Below is a small trained network, with its code and all its weights. Each question gives an input and a class and asks what happens when units are switched off, that is, made to give their printed mean instead of their output.

import numpy as np


def w(rows, s, z=0):
    codes = np.array(rows[::2]) - 128.0
    scale = np.full(codes.shape[1], s)
    scale[-1] = z or s
    return codes * scale


def norm(h):
    return h / np.sqrt((h * h).mean(-1, keepdims=True) + 1e-5)


def f(y):
    return y / 2 * (1 + np.tanh(0.7978845608 * (y + 0.044715 * y**3)))


def log_softmax(a):
    a = a - a.max(-1, keepdims=True)
    return a - np.log(np.exp(a).sum(-1, keepdims=True))


def net(x, mask):
    res = np.array(x, float).reshape(1, 2) / 4 @ E
    u = 0
    for l in range(2):
        y = f(norm(res) @ A[l][:, :-1].T + A[l][:, -1])
        res = res + np.where(mask[u : u + 15], y, B[l][:, -1]) @ B[l][:, :-1]
        u += 15
    return log_softmax(norm(res)[-1] @ U[:, :-1].T + U[:, -1])


A, B = {}, {}
E = w([
[136,29,125,162,147,20,59,136],'x0',
[88,83,80,178,124,149,145,3],'x1',
],0.0006)
A[0] = w([
[129,140,113,128,163,113,77,150,45],'0.n1',
[194,133,138,142,104,116,145,190,12],'0.n2',
[247,155,208,125,82,104,146,216,28],'0.n3',
[102,174,159,50,106,166,159,111,106],'0.n4',
[211,168,176,114,89,96,129,242,3],'0.n5',
[236,147,197,120,54,103,147,228,48],'0.n6',
[60,89,56,171,174,164,146,55,2],'0.n7',
[92,109,52,173,110,131,159,56,67],'0.n8',
[102,101,77,160,116,153,136,63,60],'0.n9',
[170,109,163,142,112,149,142,119,122],'0.n10',
[135,117,117,130,116,102,145,130,134],'0.n11',
[114,120,95,148,117,137,148,59,151],'0.n12',
[82,211,130,45,94,202,184,124,47],'0.n13',
[131,60,124,178,205,30,47,150,139],'0.n14',
[99,145,150,113,117,124,105,116,216],'0.n15',
],0.0014,0.00052)
B[0] = w([
[166,187,145,103,165,169,156,98,108],'0.n1',
[88,173,118,97,155,149,109,51,116],'0.n2',
[13,163,94,79,210,115,94,27,196],'0.n3',
[169,71,93,201,98,63,123,166,163],'0.n4',
[25,161,109,59,215,106,92,26,203],'0.n5',
[31,181,108,96,244,100,98,28,207],'0.n6',
[56,254,214,27,199,66,66,140,126],'0.n7',
[67,222,206,63,178,42,53,176,137],'0.n8',
[79,203,197,73,163,44,68,164,122],'0.n9',
[138,98,127,152,59,133,73,108,126],'0.n10',
[135,169,130,152,137,111,123,87,131],'0.n11',
[78,228,165,94,178,35,102,185,149],'0.n12',
[192,35,82,220,67,95,140,158,204],'0.n13',
[182,160,78,246,122,190,225,205,253],'0.n14',
[83,87,143,199,73,65,143,100,166],'0.n15',
],0.00089,0.00064)
A[1] = w([
[169,71,107,150,210,76,94,148,65],'1.n1',
[103,47,20,114,166,215,152,2,136],'1.n2',
[135,184,142,64,54,202,169,106,74],'1.n3',
[28,153,168,31,178,120,77,93,130],'1.n4',
[164,136,197,67,77,189,158,91,42],'1.n5',
[202,192,231,62,40,96,97,227,149],'1.n6',
[134,84,95,115,125,112,88,69,106],'1.n7',
[198,119,207,20,121,106,76,145,101],'1.n8',
[116,197,87,57,73,212,156,148,25],'1.n9',
[179,71,100,151,207,86,92,148,62],'1.n10',
[210,117,125,44,122,168,156,108,3],'1.n11',
[180,156,124,80,61,195,165,118,40],'1.n12',
[30,159,169,37,176,118,75,83,129],'1.n13',
[132,182,137,76,57,187,173,116,57],'1.n14',
[146,103,109,180,87,136,169,124,178],'1.n15',
],0.0024,0.0019)
B[1] = w([
[120,102,168,155,69,98,85,98,205],'1.n1',
[191,190,83,109,145,236,233,254,244],'1.n2',
[129,82,144,166,102,75,80,125,250],'1.n3',
[54,158,99,106,140,61,61,54,254],'1.n4',
[144,80,145,150,137,75,98,139,83],'1.n5',
[159,181,71,121,141,224,214,182,236],'1.n6',
[152,172,153,102,116,194,142,159,95],'1.n7',
[129,153,104,133,152,189,185,128,76],'1.n8',
[115,92,168,146,113,88,100,100,228],'1.n9',
[121,105,161,159,74,86,92,104,190],'1.n10',
[131,117,166,145,105,125,137,87,13],'1.n11',
[107,116,152,151,102,92,77,107,134],'1.n12',
[63,149,92,103,158,55,59,49,254],'1.n13',
[135,90,152,152,95,88,81,118,200],'1.n14',
[81,189,91,69,175,106,83,107,229],'1.n15',
],0.0027,0.0007)
U = w([
[245,10,212,243,3,14,16,235,252],'0',
[16,241,16,16,233,14,14,14,247],'1',
[216,246,15,24,234,243,240,231,242],'2',
[245,9,243,20,237,238,243,7,4],'3',
[248,16,247,9,228,235,241,8,4],'4',
],0.0037,0.0034)

Each question gives the input, the list of numbers given to net, and the class t.
The units are the neurons (one row each of A and B). Each row of codes is followed by its name. A weight is (code - 128) times the scale printed after its matrix; where a second scale follows, it is the last column's (A, B and U).
mask holds one flag per neuron, layer by layer. A switched-off neuron (its flag False) gives its mean, the last column of its row in B, instead of its output. The means were averaged over made-up inputs and are rounded, as every weight is.
A unit's drop is (log p(t) with every unit on - log p(t) with that unit switched off) / (log p(t) with every unit on - log p(t) with every unit switched off).
unit that matters most: the unit with the biggest drop
top k neurons: the k neurons with the biggest drops, biggest first
top k neurons in layer l: the k neurons of layer l with the biggest drops, biggest first
drop of u: that unit's drop, to one decimal
input [2,0], class 2: unit that matters most => 0.n14
input [-3,-1], class 2: top 3 neurons => (0.n13, 1.n2, 0.n4)
input [3,0], class 2: top 2 neurons => (0.n14, 1.n3)
input [3,-7], class 1: top 3 neurons => (0.n5, 0.n6, 0.n3)
input [-1,-8], class 1: top 3 neurons in layer 0 => (0.n5, 0.n3, 0.n6)
input [-8,-7], class 0: top 2 neurons in layer 0 => (0.n13, 0.n7)
input [-3,-8], class 1: top 2 neurons => (0.n5, 0.n3)
input [0,-3], class 2: top 3 neurons => (1.n2, 0.n7, 0.n8)
input [-2,-8], class 1: top 2 neurons => (0.n5, 0.n3)
input [6,-7], class 1: top 3 neurons in layer 1 => (1.n2, 1.n3, 1.n14)
input [-6,-8], class 1: drop of 1.n8 => 0.1
input [0,-7], class 1: drop of 0.n3 => 0.1
input [4,-7], class 1: drop of 0.n3 => 1.7
input [1,3], class 2: top neuron in layer 1 => (1.n6)
input [2,-8], class 1: top 3 neurons in layer 0 => (0.n5, 0.n6, 0.n3)
